Below are the code and all the weights of a small trained network. Each question names an input and a target symbol and asks about switching units off, where a switched-off unit gives its printed mean instead of its output.

import numpy as np


def w(rows, s, z=0):
    codes = np.array(rows[::2]) - 128.0
    scale = np.full(codes.shape[1], s)
    scale[-1] = z or s
    return codes * scale


def f(y):
    return y / 2 * (1 + np.tanh(0.7978845608 * (y + 0.044715 * y**3)))


def softmax(a):
    e = np.exp(a - a.max(-1, keepdims=True))
    return e / e.sum(-1, keepdims=True)


def log_softmax(a):
    a = a - a.max(-1, keepdims=True)
    return a - np.log(np.exp(a).sum(-1, keepdims=True))


def net(x, mask):
    ids = ['ΓΞΠΨαδεζηθλμστφω'.index(c) for c in x.split()]
    T = len(ids)
    res = E[ids] + P[:T]
    u = 0
    for l in range(2):
        q, k, v = (res @ M[l].T for M in (Q, K, V))
        z = softmax(np.where(np.tri(T) > 0, q @ k.T / 3**0.5, -1e9)) @ v
        res = res + np.where(mask[u], z, O[l][:, -1]) @ O[l][:, :-1]
        u += 1
        y = f(res @ A[l][:, :-1].T + A[l][:, -1])
        res = res + np.where(mask[u : u + 8], y, B[l][:, -1]) @ B[l][:, :-1]
        u += 8
    return log_softmax(res[-1] @ U[:, :-1].T + U[:, -1])


Q, K, V, O, A, B = {}, {}, {}, {}, {}, {}
E = w([
[91,152,85,161,90,146,198,138],'Γ',
[181,95,178,80,189,135,120,173],'Ξ',
[178,61,83,107,87,60,107,107],'Π',
[155,85,72,2,145,100,188,179],'Ψ',
[167,95,142,95,193,155,91,164],'α',
[133,79,47,65,140,145,119,158],'δ',
[169,114,151,85,159,142,49,156],'ε',
[138,180,218,113,92,125,106,139],'ζ',
[139,155,125,110,170,176,74,167],'η',
[136,200,177,143,108,136,80,111],'θ',
[134,198,162,66,207,184,123,200],'λ',
[143,188,80,96,150,40,134,133],'μ',
[118,158,200,164,198,105,121,75],'σ',
[115,174,74,103,170,68,204,133],'τ',
[124,157,168,212,163,108,101,220],'φ',
[123,156,69,219,137,70,164,168],'ω',
],0.009)
P = w([
[253,137,149,127,134,227,167,123],'0',
[237,133,137,128,134,205,156,127],'1',
[216,131,132,127,132,192,152,127],'2',
[197,132,124,124,138,177,138,130],'3',
[177,132,118,123,140,161,128,136],'4',
[157,131,114,122,146,150,119,139],'5',
[136,131,111,122,150,134,112,143],'6',
[117,132,106,121,152,125,101,147],'7',
[98,132,103,119,159,112,90,152],'8',
[78,130,95,118,165,99,83,157],'9',
[58,130,93,114,169,86,71,160],'10',
[38,131,88,114,174,71,61,165],'11',
[23,125,85,114,178,59,58,165],'12',
[2,126,81,112,184,47,46,170],'13',
],0.0083)
Q[0] = w([
[94,197,153,228,13,69,159,28],'0.h1',
[200,145,78,140,206,45,136,103],'0.h1',
[67,25,208,170,7,97,150,3],'0.h1',
],0.041)
K[0] = w([
[175,133,131,162,52,208,136,102],'0.h1',
[125,50,131,200,145,112,86,104],'0.h1',
[254,106,113,87,142,186,154,136],'0.h1',
],0.049)
V[0] = w([
[112,128,159,146,89,130,130,209],'0.h1',
[90,1,158,84,169,213,149,78],'0.h1',
[108,46,152,133,76,191,121,224],'0.h1',
],0.0081)
O[0] = w([
[106,137,138,102,147,145,135,21,132],'0.h1',
[77,19,204,159,185,75,145,223,2],'0.h1',
[83,72,169,111,192,124,148,1,74],'0.h1',
],0.007,0.0034)
A[0] = w([
[118,119,143,184,29,121,101,108,133],'0.n1',
[42,73,219,170,49,109,157,107,53],'0.n2',
[72,70,225,154,100,108,229,99,50],'0.n3',
[57,138,236,247,11,172,133,84,2],'0.n4',
[60,210,210,232,75,146,160,129,158],'0.n5',
[35,150,143,173,89,220,181,143,38],'0.n6',
[124,129,178,150,143,172,48,124,87],'0.n7',
[161,117,177,147,173,44,116,86,64],'0.n8',
],0.012,0.0072)
B[0] = w([
[131,126,134,151,197,65,119,110,91],'0.n1',
[57,112,220,215,35,88,183,208,70],'0.n2',
[132,134,165,150,70,122,152,170,82],'0.n3',
[117,178,101,86,5,220,162,81,89],'0.n4',
[182,169,71,128,217,58,97,125,246],'0.n5',
[164,67,101,98,120,143,137,116,45],'0.n6',
[134,122,152,130,145,159,127,142,196],'0.n7',
[149,103,101,90,166,126,145,161,45],'0.n8',
],0.018,0.0011)
Q[1] = w([
[180,112,139,193,147,5,127,70],'1.h1',
[108,196,143,185,53,127,186,100],'1.h1',
[222,245,69,126,197,128,79,158],'1.h1',
],0.025)
K[1] = w([
[187,15,51,102,85,98,160,105],'1.h1',
[212,116,149,185,135,132,237,113],'1.h1',
[5,136,23,128,86,46,173,124],'1.h1',
],0.027)
V[1] = w([
[90,202,149,149,134,96,221,129],'1.h1',
[93,123,77,252,140,184,91,112],'1.h1',
[99,103,40,126,180,174,214,161],'1.h1',
],0.025)
O[1] = w([
[116,168,118,17,147,151,198,177,99],'1.h1',
[219,60,108,179,112,190,180,101,171],'1.h1',
[46,115,6,139,154,160,168,137,252],'1.h1',
],0.013,0.0031)
A[1] = w([
[130,125,127,116,73,140,126,187,38],'1.n1',
[104,140,178,138,135,82,115,129,2],'1.n2',
[114,90,153,90,82,169,142,119,121],'1.n3',
[98,140,159,89,139,147,148,5,81],'1.n4',
[123,141,156,150,160,86,115,138,124],'1.n5',
[119,103,136,167,75,113,124,242,19],'1.n6',
[72,97,159,139,117,115,129,121,91],'1.n7',
[96,133,120,105,118,132,130,130,12],'1.n8',
],0.024,0.0079)
B[1] = w([
[169,159,37,190,110,150,138,105,186],'1.n1',
[126,98,3,82,46,249,81,155,214],'1.n2',
[44,160,182,121,104,95,144,93,166],'1.n3',
[125,187,88,225,170,106,139,137,142],'1.n4',
[126,125,192,117,137,26,197,111,254],'1.n5',
[106,157,133,154,139,1,150,236,134],'1.n6',
[158,108,61,85,159,98,213,133,174],'1.n7',
[116,72,233,194,81,143,111,126,189],'1.n8',
],0.016,0.012)
U = w([
[60,89,51,138,200,160,93,115,133],'Γ',
[83,172,135,98,95,138,230,79,85],'Ξ',
[165,65,97,159,55,65,129,48,103],'Π',
[18,88,142,114,110,100,141,154,109],'Ψ',
[131,92,132,52,85,179,106,171,138],'α',
[91,191,140,242,154,78,106,54,125],'δ',
[109,77,135,205,48,177,162,178,95],'ε',
[184,255,69,119,71,142,53,99,129],'ζ',
[99,114,104,85,123,123,171,191,81],'η',
[194,123,237,106,80,137,149,111,144],'θ',
[141,140,124,161,126,81,139,248,117],'λ',
[114,212,132,26,175,73,139,133,123],'μ',
[142,73,190,150,200,88,233,138,112],'σ',
[53,109,198,51,213,210,63,193,253],'τ',
[214,57,170,203,153,176,59,83,159],'φ',
[214,103,139,84,183,186,239,207,121],'ω',
],0.0052,0.015)

Each question gives the input, a string of symbols that net reads in full, and the target symbol t.
The units are the heads (3 rows each of Q, K, V and O) and the neurons (one row each of A and B). Each row of codes is followed by its name. A weight is (code - 128) times the scale printed after its matrix; where a second scale follows, it is the last column's (O, A, B and U).
mask holds one flag per unit, layer by layer, with each layer's heads first. A switched-off unit (its flag False) gives its mean, the last column of its rows in O or B, instead of its output. The means were averaged over made-up inputs and are rounded, as every weight is.
A unit's drop is (log p(t) with every unit on - log p(t) with that unit switched off) / (log p(t) with every unit on - log p(t) with every unit switched off).
The circuit of an input: a set's keep is (log p(t) with only the set's units on - log p(t) with every unit switched off) / (log p(t) with every unit on - log p(t) with every unit switched off). Starting from the 12 units with the biggest drops (on a tie, the unit counted first), units are removed one at a time, each time the one whose removal leaves the highest keep (on an exact tie, the one counted first), for as long as the keep stays at least 0.8.
units of the circuit, in order: the units of the circuit, biggest drop first
unit that matters most: the unit with the biggest drop
top k neurons: the k neurons with the biggest drops, biggest first
k most important neurons of layer l: the k neurons of layer l with the biggest drops, biggest first
input λ Π ε Γ δ φ, target δ: top 3 neurons -> [0.n5; 0.n4; 1.n2]
input Ψ δ ζ ζ α ε Γ Ψ Π ζ Ψ μ, target ζ: units of the circuit, in order -> [0.h1; 1.n5]
input δ α Ξ φ ζ θ ζ, target δ: unit that matters most -> 1.h1
input τ η ε Ξ Π Ψ τ ζ ω Γ ε δ α φ, target δ: units of the circuit, in order -> [1.h1; 1.n2]
input ω θ ε ζ μ ε Ξ δ λ ω η, target Ξ: units of the circuit, in order -> [1.h1; 1.n3; 0.h1; 0.n5]
input ζ λ ω Ψ μ η α Π ε α τ ε Ξ Ψ, target Π: 2 most important neurons of layer 1 -> [1.n5; 1.n2]
input Π η φ δ δ λ ε, target τ: top 2 neurons -> [0.n5; 1.n5]
input ε α α ε τ ω α δ ε α μ φ, target μ: units of the circuit, in order -> [1.h1; 0.n5; 1.n8]
input Γ ε τ Γ φ σ ω Ξ θ Ψ ζ α σ, target Ψ: top 3 neurons -> [1.n8; 1.n5; 1.n2]
input Π φ ζ ω σ Ψ λ ζ η ε τ δ Γ, target Γ: units of the circuit, in order -> [1.h1; 1.n5; 0.n6]
input λ μ λ Γ ζ Ψ, target α: units of the circuit, in order -> [0.n5; 1.n2; 1.h1; 0.h1]
input α σ ω Ξ η η ε Π ω ε λ α, target τ: top 2 neurons -> [1.n5; 1.n1]
input μ α α φ Π φ, target Π: units of the circuit, in order -> [1.n5; 1.h1; 1.n2]
input σ ε Π θ ω ω ζ δ μ σ ω ε Π Ξ, target Π: units of the circuit, in order -> [1.h1; 1.n5; 1.n2]
input α ε ζ μ Ψ σ ε, target λ: units of the circuit, in order -> [0.h1; 1.n6; 0.n5]
input α μ ε μ Π ζ ω λ Ψ ζ, target Ψ: top 3 neurons -> [1.n5; 1.n8; 1.n2]
input α ε τ α μ θ μ σ σ Ψ η ε, target φ: unit that matters most -> 1.h1
input σ Π α τ ε Π σ μ φ α φ η, target δ: units of the circuit, in order -> [0.h1; 1.n4]
input λ ε Γ Π Γ Π τ, target ε: 3 most important neurons of layer 1 -> [1.n8; 1.n1; 1.n5]
input ε η η ε η η Ξ ε Γ ζ ε, target α: unit that matters most -> 1.n2
input Γ Ψ δ ε Ξ λ, target τ: top 2 neurons -> [1.n5; 1.n1]
input τ Π ζ, target Π: top 2 neurons -> [0.n5; 0.n1]
input θ τ μ τ α, target ε: 3 most important neurons of layer 1 -> [1.n8; 1.n1; 1.n5]
